Here is a tiny trained network, its code and every weight. The questions are about switching its units off for an input and a class, where a switched-off unit gives its printed mean instead of its output.

import numpy as np


def w(rows, s, z=0):
    codes = np.array(rows[::2]) - 128.0
    scale = np.full(codes.shape[1], s)
    scale[-1] = z or s
    return codes * scale


def norm(h):
    return h / np.sqrt((h * h).mean(-1, keepdims=True) + 1e-5)


def f(y):
    return y / 2 * (1 + np.tanh(0.7978845608 * (y + 0.044715 * y**3)))


def log_softmax(a):
    a = a - a.max(-1, keepdims=True)
    return a - np.log(np.exp(a).sum(-1, keepdims=True))


def net(x, mask):
    res = np.array(x, float).reshape(1, 8) / 4 @ E
    u = 0
    for l in range(4):
        y = f(norm(res) @ A[l][:, :-1].T + A[l][:, -1])
        res = res + np.where(mask[u : u + 8], y, B[l][:, -1]) @ B[l][:, :-1]
        u += 8
    return log_softmax(norm(res)[-1] @ U[:, :-1].T + U[:, -1])


A, B = {}, {}
E = w([
[109,11,189,96,189,180,156,137],'x0',
[177,224,163,163,162,67,166,185],'x1',
[132,140,76,155,187,210,92,93],'x2',
[96,116,153,181,131,192,124,215],'x3',
[189,72,51,123,189,147,174,184],'x4',
[72,172,82,60,186,129,41,150],'x5',
[19,67,218,136,207,17,144,119],'x6',
[170,101,188,46,87,123,198,209],'x7',
],0.011)
A[0] = w([
[95,106,223,191,136,66,105,8,92],'0.n1',
[84,160,207,183,198,100,196,250,138],'0.n2',
[139,120,92,90,82,165,137,232,3],'0.n3',
[85,190,190,140,89,82,73,126,27],'0.n4',
[117,155,69,200,100,206,65,133,51],'0.n5',
[252,140,124,193,65,124,244,149,113],'0.n6',
[226,118,52,128,205,134,171,122,79],'0.n7',
[104,65,117,159,203,136,157,149,102],'0.n8',
],0.011,0.0039)
B[0] = w([
[80,105,169,88,158,163,202,5,235],'0.n1',
[178,113,183,177,190,41,99,177,241],'0.n2',
[147,98,197,98,126,121,165,34,160],'0.n3',
[149,136,102,133,198,80,146,67,176],'0.n4',
[92,199,66,127,113,163,145,165,199],'0.n5',
[160,101,204,179,76,111,49,149,254],'0.n6',
[169,124,97,114,182,177,162,38,195],'0.n7',
[111,60,187,132,108,95,125,151,187],'0.n8',
],0.012,0.008)
A[1] = w([
[123,67,121,169,144,193,94,163,78],'1.n1',
[76,135,131,200,113,132,95,85,2],'1.n2',
[74,112,162,116,53,106,156,113,37],'1.n3',
[123,175,154,177,145,140,204,200,52],'1.n4',
[136,176,114,114,138,15,130,112,110],'1.n5',
[121,174,209,114,187,152,128,249,118],'1.n6',
[211,137,131,194,64,123,217,123,124],'1.n7',
[104,127,95,251,177,130,147,172,82],'1.n8',
],0.012,0.0064)
B[1] = w([
[76,148,129,86,157,61,61,178,175],'1.n1',
[125,195,152,111,144,141,146,70,137],'1.n2',
[125,83,130,100,189,179,138,103,143],'1.n3',
[140,118,147,140,135,73,163,78,139],'1.n4',
[161,122,83,120,126,51,30,145,230],'1.n5',
[157,140,191,124,120,12,108,49,228],'1.n6',
[63,118,193,148,115,133,13,181,254],'1.n7',
[43,172,125,51,139,112,135,60,182],'1.n8',
],0.011,0.0049)
A[2] = w([
[160,194,159,93,43,126,156,140,121],'2.n1',
[199,143,118,178,115,145,137,174,3],'2.n2',
[125,119,152,166,151,107,159,184,48],'2.n3',
[143,121,164,135,116,116,153,126,93],'2.n4',
[86,102,130,91,96,137,249,109,56],'2.n5',
[124,52,181,146,131,95,149,194,97],'2.n6',
[100,66,111,119,144,101,128,125,155],'2.n7',
[141,136,102,196,98,88,89,159,76],'2.n8',
],0.015,0.0061)
B[2] = w([
[7,110,165,127,159,65,98,197,164],'2.n1',
[86,126,181,134,77,180,200,101,137],'2.n2',
[201,100,137,209,79,148,130,80,149],'2.n3',
[138,84,114,108,145,140,94,113,157],'2.n4',
[17,192,115,85,88,254,201,66,169],'2.n5',
[189,23,150,176,121,169,92,130,254],'2.n6',
[88,114,213,154,94,160,172,151,208],'2.n7',
[62,175,86,44,155,198,147,164,182],'2.n8',
],0.0099,0.0076)
A[3] = w([
[112,85,65,46,111,98,183,177,93],'3.n1',
[142,148,207,125,14,99,178,129,138],'3.n2',
[184,119,75,138,180,187,174,238,47],'3.n3',
[140,202,87,140,121,188,108,122,62],'3.n4',
[146,60,142,64,63,84,142,152,128],'3.n5',
[112,122,109,92,144,72,214,164,3],'3.n6',
[209,181,131,95,7,123,165,147,52],'3.n7',
[87,110,115,133,193,146,99,172,41],'3.n8',
],0.012,0.0054)
B[3] = w([
[20,40,163,86,175,142,120,141,133],'3.n1',
[88,42,76,111,255,133,148,180,253],'3.n2',
[175,121,110,154,121,20,194,6,134],'3.n3',
[205,97,187,52,74,152,156,180,219],'3.n4',
[63,12,143,85,155,139,120,115,247],'3.n5',
[122,79,68,148,63,132,40,143,108],'3.n6',
[32,103,242,183,111,121,118,157,133],'3.n7',
[76,170,209,142,98,102,127,116,130],'3.n8',
],0.0094,0.0039)
U = w([
[63,88,138,114,166,166,190,56,143],'0',
[117,207,133,146,160,36,114,100,112],'1',
[148,33,212,156,146,96,103,162,177],'2',
[181,182,143,143,83,186,124,80,102],'3',
[144,121,96,161,106,115,181,177,15],'4',
[97,174,96,120,62,181,65,237,151],'5',
[196,163,3,88,158,158,153,132,137],'6',
[123,96,95,86,86,80,155,171,10],'7',
],0.021,0.011)

Each question gives the input, the list of numbers given to net, and the class t.
The units are the neurons (one row each of A and B). Each row of codes is followed by its name. A weight is (code - 128) times the scale printed after its matrix; where a second scale follows, it is the last column's (A, B and U).
mask holds one flag per neuron, layer by layer. A switched-off neuron (its flag False) gives its mean, the last column of its row in B, instead of its output. The means were averaged over made-up inputs and are rounded, as every weight is.
A unit's drop is (log p(t) with every unit on - log p(t) with that unit switched off) / (log p(t) with every unit on - log p(t) with every unit switched off).
unit that matters most: the unit with the biggest drop
top k neurons: the k neurons with the biggest drops, biggest first
top k neurons in layer l: the k neurons of layer l with the biggest drops, biggest first
drop when u is switched off: that unit's drop, to one decimal
input [2,3,7,-8,-3,0,4,2], class 0: unit that matters most -> 0.n1
input [5,-8,-7,-5,2,-7,-4,-8], class 0: top 2 neurons -> 0.n2, 0.n1
input [-7,-6,6,1,1,-1,2,-1], class 6: top 2 neurons -> 0.n6, 1.n7
input [-8,-7,-6,1,-5,0,1,-1], class 0: top 4 neurons in layer 1 -> 1.n3, 1.n7, 1.n6, 1.n1
input [7,1,2,7,2,-1,-7,-4], class 5: top 2 neurons in layer 0 -> 0.n1, 0.n5
input [2,4,-2,2,5,7,-7,3], class 3: top 2 neurons in layer 0 -> 0.n7, 0.n8
input [-5,8,-1,-4,2,-5,-7,2], class 5: top 3 neurons in layer 0 -> 0.n2, 0.n1, 0.n8
input [8,2,-8,-8,1,6,-5,-5], class 6: top 2 neurons -> 0.n8, 0.n1
input [2,5,0,8,6,4,1,-6], class 1: top 4 neurons -> 1.n8, 1.n6, 0.n6, 0.n5
input [8,-2,4,3,2,6,-7,7], class 0: top 2 neurons in layer 0 -> 0.n6, 0.n2
input [-3,-6,-8,-1,-1,-7,4,2], class 0: top 2 neurons -> 0.n1, 2.n5
input [-4,1,1,-7,-2,5,-5,-5], class 6: top 2 neurons -> 0.n6, 1.n7
input [0,8,-6,-5,-2,8,-7,-7], class 6: top 2 neurons in layer 0 -> 0.n6, 0.n4
input [-1,-8,3,-2,-1,1,-3,7], class 0: unit that matters most -> 0.n6
input [0,6,-5,-4,2,0,4,-4], class 1: top 2 neurons in layer 1 -> 1.n5, 1.n7
input [6,6,5,-5,-8,-6,8,-3], class 0: drop when 0.n1 is switched off -> 1.8
input [-8,-8,3,-1,0,3,-1,-2], class 5: drop when 0.n1 is switched off -> 0.3
input [-4,-1,8,-6,-5,5,-7,3], class 5: drop when 0.n1 is switched off -> 0.2
input [-3,2,8,-3,-8,3,6,8], class 1: drop when 3.n7 is switched off -> 0.0
input [4,0,7,5,-8,3,-4,5], class 5: unit that matters most -> 0.n2
